After every row comes roughly how far along a hidden order it lies, from 0 to 15.
In the rows, zero is written as 128.
[ 99 157  67 122 125 129  99 171  95 157  96 126 160 106 135 169 121 106
 142  75 154 107 151 127 140  84 112 133 146 129 141 175 120 124 112 131
 122 172 154]
10
[107 238  26 167 108 131 102  58  85 156 113 148 113  94 255 211  88  87
 168  53  82 109 202  98 100 205   9  57 129 179 123  82 136 115 143 183
 159 123 113]
1
[126 148  93 103 157 122  95 175 158 196 102 127 171 123 112 149 119  86
 164 147 124 122 166 104 118  80 109 118 138 124 113 160 163 117 144 131
 118 137 120]
15
[104 123 122 129 113 129 126  82 175 193 117 132 138 109 182 138 136 131
 114 159 100 123  93 135 103  75 146 136 139 119 134 209 171 141  79  91
 115 127 184]
0
[ 91 127  67 112  99 126 119 146 121  92 117 145 157 128 150 182 116 120
 164 128  67 107 118 124 136  78 106 123 151 138 140 134 151 138 115 132
 119 209 189]
14
[106 111  91 112 143 129 104 109 126 137 120 128 170 110 127 105 139  91
 133 155 117 121 145 102  65 163  91  81 136 130 123 137 176 120 138 114
 111 199 138]
9
[ 82 117  90 120 108 131 108 136 164 137 120 133 136 115 113 102 141  88
 110 156 151 110 135 100  71 161 113 150 129 130 115 179 161 127  96 120
 103 179 168]
6
[ 78 144 105 107 139 122 132 126 167 216 136 120 111 140  62 172 131 136
 128  89  88 163 118 118  55 150 154  97 142 121 130 199  92 128 118 112
  99 152 122]
11
[115 165 119 112 137 129 123 169 175 201 120 130 136 135  86 125 120 102
 116 163 158 121 134 104 127  92 131 173 124 129 117 152 140 128 115 128
 125  98 118]
11
[ 94 151  82 111 135 126 119  78  97 116 121 127 124 134 153 101 128 116
 119 121 113 134 181 133  82 132 102 126 125 140 136 103 101 136 151 118
 136 147 123]
15
[113 104  96 117 158 125 102 135 147 120  91 124 112 100 116 135 129 114
 148 106  87 161 172 138  99 133 102  73 158 129 138 182 129 116 141 106
  99 141 138]
7
[ 67  79 162 132 113 119 102 148 183 109 117 131 134 122 224 118 145 132
  96 161  93 130 105 162 106  72 204 154 123  92 110 205  90 137  65 115
  98 127 153]
1
[ 91 125  88 129 108 124 129 176 135 129 123 133 110 118  80 174 132 125
 129  85 109 143 126 108 129 157 125  98 150 135 131 194 111 118 118 144
 103 192 150]
7
